Below are the code and all the weights of a small trained network. Each question names an input and a target symbol and asks about switching units off, where a switched-off unit gives its printed mean instead of its output.

import numpy as np


def w(rows, s, z=0):
    codes = np.array(rows[::2]) - 128.0
    scale = np.full(codes.shape[1], s)
    scale[-1] = z or s
    return codes * scale


def f(y):
    return y / 2 * (1 + np.tanh(0.7978845608 * (y + 0.044715 * y**3)))


def softmax(a):
    e = np.exp(a - a.max(-1, keepdims=True))
    return e / e.sum(-1, keepdims=True)


def log_softmax(a):
    a = a - a.max(-1, keepdims=True)
    return a - np.log(np.exp(a).sum(-1, keepdims=True))


def net(x, mask):
    ids = ['βγζηλμπσφψω'.index(c) for c in x.split()]
    T = len(ids)
    res = E[ids] + P[:T]
    q, k, v = (res @ M[0].T for M in (Q, K, V))
    z = softmax(np.where(np.tri(T) > 0, q @ k.T / 4**0.5, -1e9)) @ v
    res = res + np.where(mask[0], z, O[0][:, -1]) @ O[0][:, :-1]
    y = f(res @ A[0][:, :-1].T + A[0][:, -1])
    res = res + np.where(mask[1:9], y, B[0][:, -1]) @ B[0][:, :-1]
    return log_softmax(res[-1] @ U[:, :-1].T + U[:, -1])


Q, K, V, O, A, B = {}, {}, {}, {}, {}, {}
E = w([
[152,112,144,117],'β',
[160,96,176,169],'γ',
[125,164,129,115],'ζ',
[147,129,141,193],'η',
[152,157,130,124],'λ',
[175,118,148,177],'μ',
[150,145,142,171],'π',
[151,96,52,142],'σ',
[163,58,204,93],'φ',
[111,6,47,45],'ψ',
[122,125,130,38],'ω',
],0.021)
P = w([
[90,249,168,131],'0',
[226,189,112,147],'1',
[83,133,174,183],'2',
[50,135,90,72],'3',
[243,125,141,102],'4',
[83,89,153,181],'5',
[58,146,96,94],'6',
[238,120,142,78],'7',
[84,101,148,182],'8',
[64,145,99,101],'9',
[220,129,147,77],'10',
[87,99,141,182],'11',
[71,138,100,111],'12',
[206,186,164,123],'13',
],0.014)
Q[0] = w([
[131,72,111,114],'h1',
[100,76,142,218],'h1',
[63,107,155,154],'h1',
[125,169,254,77],'h1',
],0.0086)
K[0] = w([
[48,88,134,45],'h1',
[186,114,144,78],'h1',
[191,116,28,2],'h1',
[176,128,211,71],'h1',
],0.0071)
V[0] = w([
[150,93,151,120],'h1',
[104,78,58,86],'h1',
[146,134,250,51],'h1',
[199,151,145,124],'h1',
],0.014)
O[0] = w([
[71,70,187,169,151],'h1',
[232,224,210,150,23],'h1',
[105,40,151,3,253],'h1',
[240,10,1,127,237],'h1',
],0.0062,0.0044)
A[0] = w([
[97,171,157,29,206],'n1',
[94,206,99,98,116],'n2',
[214,175,71,129,220],'n3',
[182,115,146,166,94],'n4',
[122,150,168,149,205],'n5',
[9,154,135,118,14],'n6',
[99,118,164,153,154],'n7',
[169,130,152,71,2],'n8',
],0.015,0.0055)
B[0] = w([
[210,176,185,139,254],'n1',
[93,184,2,98,163],'n2',
[139,90,167,143,246],'n3',
[136,174,81,45,171],'n4',
[71,62,119,183,145],'n5',
[48,147,221,65,148],'n6',
[54,190,95,97,141],'n7',
[73,210,76,172,176],'n8',
],0.0094,0.0074)
U = w([
[67,160,91,99,49],'β',
[111,157,50,161,53],'γ',
[169,105,169,132,233],'ζ',
[80,101,103,153,139],'η',
[48,113,105,134,164],'λ',
[153,153,141,201,173],'μ',
[205,121,31,75,117],'π',
[175,110,194,130,34],'σ',
[10,136,179,191,200],'φ',
[112,153,135,99,1],'ψ',
[34,63,181,134,106],'ω',
],0.011,0.0057)

Each question gives the input, a string of symbols that net reads in full, and the target symbol t.
The units are the heads (4 rows each of Q, K, V and O) and the neurons (one row each of A and B). Each row of codes is followed by its name. A weight is (code - 128) times the scale printed after its matrix; where a second scale follows, it is the last column's (O, A, B and U).
mask holds one flag per unit, heads first, then neurons. A switched-off unit (its flag False) gives its mean, the last column of its rows in O or B, instead of its output. The means were averaged over made-up inputs and are rounded, as every weight is.
A unit's drop is (log p(t) with every unit on - log p(t) with that unit switched off) / (log p(t) with every unit on - log p(t) with every unit switched off).
The circuit of an input: a set's keep is (log p(t) with only the set's units on - log p(t) with every unit switched off) / (log p(t) with every unit on - log p(t) with every unit switched off). Starting from all 9 units, units are removed one at a time, each time the one whose removal leaves the highest keep (on an exact tie, the one counted first), for as long as the keep stays at least 0.8.
circuit, biggest first: the units of the circuit, biggest drop first
top k neurons: the k neurons with the biggest drops, biggest first
drop when u is switched off: that unit's drop, to one decimal
input π ω ψ λ λ λ σ σ, target ζ: circuit, biggest first => (n3, h1)
input φ ζ γ ψ η, target π: circuit, biggest first => (n4)
input ψ ψ β, target φ: circuit, biggest first => (n5, h1)
input ψ π ζ η, target φ: circuit, biggest first => (h1, n5)
input β λ η γ λ σ ζ σ ζ φ λ ω, target ζ: circuit, biggest first => (n1, n2)
input λ ψ ζ σ, target γ: circuit, biggest first => (h1, n2)
input ω γ ζ φ ψ φ, target φ: circuit, biggest first => (h1, n7, n8)
input β φ β β λ ω, target ζ: circuit, biggest first => (n1, h1)
input π φ λ, target ω: top 3 neurons => (n1, n4, n2)
input λ λ η ζ φ, target π: circuit, biggest first => (n8, n4)
input σ ζ β β λ ω ψ μ π ω β λ μ σ, target ζ: top 3 neurons => (n3, n2, n8)
input λ λ ζ λ λ μ, target π: circuit, biggest first => (h1, n4)
input σ ζ ζ σ ω ζ φ ω ω β λ λ ψ μ, target π: top 3 neurons => (n4, n1, n6)
input φ π μ, target ω: circuit, biggest first => (h1)
input π π ψ ψ φ ψ ψ φ μ, target φ: circuit, biggest first => (h1, n5)
input ζ μ η ω, target ψ: top 3 neurons => (n1, n6, n2)
input β ψ σ η, target φ: circuit, biggest first => (n5, h1)
input γ λ ζ γ σ ζ η φ, target π: top 2 neurons => (n8, n3)
input λ γ φ ω η λ λ σ π ψ λ σ, target φ: top 2 neurons => (n5, n1)
input ω π λ ψ γ π σ, target γ: top 3 neurons => (n2, n1, n6)
input π λ λ ψ λ φ ψ β ζ σ μ σ λ η, target π: top 2 neurons => (n4, n1)
input φ ω β μ λ σ γ μ ζ ψ, target μ: top neuron => (n1)
input λ ζ ω β γ, target π: drop when h1 is switched off => 0.2
input ζ φ ζ, target ω: drop when n2 is switched off => 0.1
input η λ σ σ σ β λ β β σ μ ζ ψ, target μ: drop when n2 is switched off => 0.0
